Here is a tiny trained network, its code and every weight. The questions are about switching its units off for an input and a class, where a switched-off unit gives its printed mean instead of its output.

import numpy as np


def w(rows, s, z=0):
    codes = np.array(rows[::2]) - 128.0
    scale = np.full(codes.shape[1], s)
    scale[-1] = z or s
    return codes * scale


def f(y):
    return np.maximum(y, 0)


def log_softmax(a):
    a = a - a.max(-1, keepdims=True)
    return a - np.log(np.exp(a).sum(-1, keepdims=True))


def net(x, mask):
    res = np.array(x, float).reshape(1, 7) / 4 @ E
    y = f(res @ A[0][:, :-1].T + A[0][:, -1])
    res = res + np.where(mask, y, B[0][:, -1]) @ B[0][:, :-1]
    return log_softmax(res[-1] @ U[:, :-1].T + U[:, -1])


A, B = {}, {}
E = w([
[22,64,125,234,144,167,111,130,116,142,53,83],'x0',
[97,138,175,94,152,158,140,207,217,124,43,110],'x1',
[162,72,112,91,145,179,33,183,43,2,170,119],'x2',
[142,196,81,125,196,54,123,119,96,105,115,141],'x3',
[88,78,154,84,78,185,120,250,48,208,155,139],'x4',
[183,49,195,188,189,182,153,166,37,113,83,154],'x5',
[50,193,147,174,229,66,148,143,65,167,121,233],'x6',
],0.0077)
A[0] = w([
[59,140,92,86,105,118,61,226,90,148,115,162,124],'N1',
[83,105,96,245,72,141,87,102,142,158,98,69,207],'N2',
[44,202,117,134,235,74,134,113,121,182,132,229,200],'N3',
[128,125,135,73,11,174,114,143,227,183,85,52,210],'N4',
[244,100,109,46,129,173,72,149,99,87,171,106,170],'N5',
[142,129,197,147,207,179,101,173,86,69,77,120,175],'N6',
[120,180,226,186,176,92,118,146,65,144,166,255,165],'N7',
[193,157,138,90,164,78,132,68,95,134,168,177,254],'N8',
[169,211,45,61,112,18,146,101,169,88,155,123,127],'N9',
],0.0065,0.0041)
B[0] = w([
[87,68,178,6,126,157,111,69,86,126,106,35,178],'N1',
[87,135,87,188,167,180,243,141,46,111,123,47,190],'N2',
[64,89,163,127,219,2,94,72,155,169,123,179,247],'N3',
[173,182,169,128,92,169,220,206,160,160,193,88,223],'N4',
[219,195,11,34,30,173,13,250,35,95,97,118,225],'N5',
[142,64,175,122,152,191,81,135,171,59,73,159,210],'N6',
[88,84,141,141,111,86,69,139,107,140,142,171,222],'N7',
[169,180,107,132,113,106,125,151,106,90,197,185,209],'N8',
[158,184,88,67,159,96,117,66,157,90,217,60,219],'N9',
],0.0074,0.012)
U = w([
[156,154,207,90,30,177,219,157,188,235,218,102,156],'0',
[160,85,131,186,103,101,102,104,42,129,188,190,112],'1',
[122,238,70,109,165,32,117,30,183,91,187,123,103],'2',
[6,97,174,68,162,112,85,81,113,171,76,95,4],'3',
[167,168,70,49,42,149,32,194,78,83,107,90,183],'4',
[80,139,154,232,171,41,115,118,179,169,76,208,67],'5',
[74,129,82,254,189,185,230,97,56,134,110,50,247],'6',
[162,87,169,186,150,196,110,109,219,53,37,113,101],'7',
],0.0068,0.0013)

Each question gives the input, the list of numbers given to net, and the class t.
The units are the neurons (one row each of A and B). Each row of codes is followed by its name. A weight is (code - 128) times the scale printed after its matrix; where a second scale follows, it is the last column's (A, B and U).
mask holds one flag per neuron, in row order. A switched-off neuron (its flag False) gives its mean, the last column of its row in B, instead of its output. The means were averaged over made-up inputs and are rounded, as every weight is.
A unit's drop is (log p(t) with every unit on - log p(t) with that unit switched off) / (log p(t) with every unit on - log p(t) with every unit switched off).
The circuit of an input: a set's keep is (log p(t) with only the set's units on - log p(t) with every unit switched off) / (log p(t) with every unit on - log p(t) with every unit switched off). Starting from all 9 units, units are removed one at a time, each time the one whose removal leaves the highest keep (on an exact tie, the one counted first), for as long as the keep stays at least 0.8.
circuit, biggest first: the units of the circuit, biggest drop first
most important unit: the unit with the biggest drop
k most important neurons: the k neurons with the biggest drops, biggest first
drop when u is switched off: that unit's drop, to one decimal
input [2,6,-5,7,-4,-1,6], class 5: most important unit => N3
input [-6,2,-6,-3,7,5,5], class 5: circuit, biggest first => (N5, N3)
input [-1,0,-4,1,-6,5,2], class 5: circuit, biggest first => (N5, N9, N3)
input [4,-2,1,3,1,7,-3], class 7: circuit, biggest first => (N6, N8)
input [-3,-7,-4,-8,6,-3,8], class 5: circuit, biggest first => (N3, N5)
input [0,0,2,8,1,1,5], class 5: circuit, biggest first => (N3, N5)
input [4,-3,5,-8,-6,-4,6], class 6: circuit, biggest first => (N2, N5)
input [-4,-6,7,-4,-3,6,5], class 4: 2 most important neurons => (N5, N3)
input [-1,4,-2,6,5,-1,6], class 3: 2 most important neurons => (N1, N4)
input [0,1,2,-8,3,-7,4], class 0: circuit, biggest first => (N4, N5)
input [0,-7,-6,5,4,-1,-6], class 0: circuit, biggest first => (N3, N5)
input [8,2,-2,6,2,-7,5], class 3: 3 most important neurons => (N1, N3, N8)
input [5,3,0,3,3,-1,-4], class 6: 2 most important neurons => (N2, N5)
input [4,0,-5,-8,-7,-1,-1], class 6: circuit, biggest first => (N2)
input [-2,-7,-7,-8,5,6,7], class 5: 2 most important neurons => (N5, N3)
input [3,-1,-4,-5,8,0,6], class 3: drop when N1 is switched off => 0.4
input [6,8,4,6,-1,2,1], class 7: drop when N6 is switched off => 0.6
input [4,-4,-8,2,5,6,5], class 5: drop when N3 is switched off => 0.2
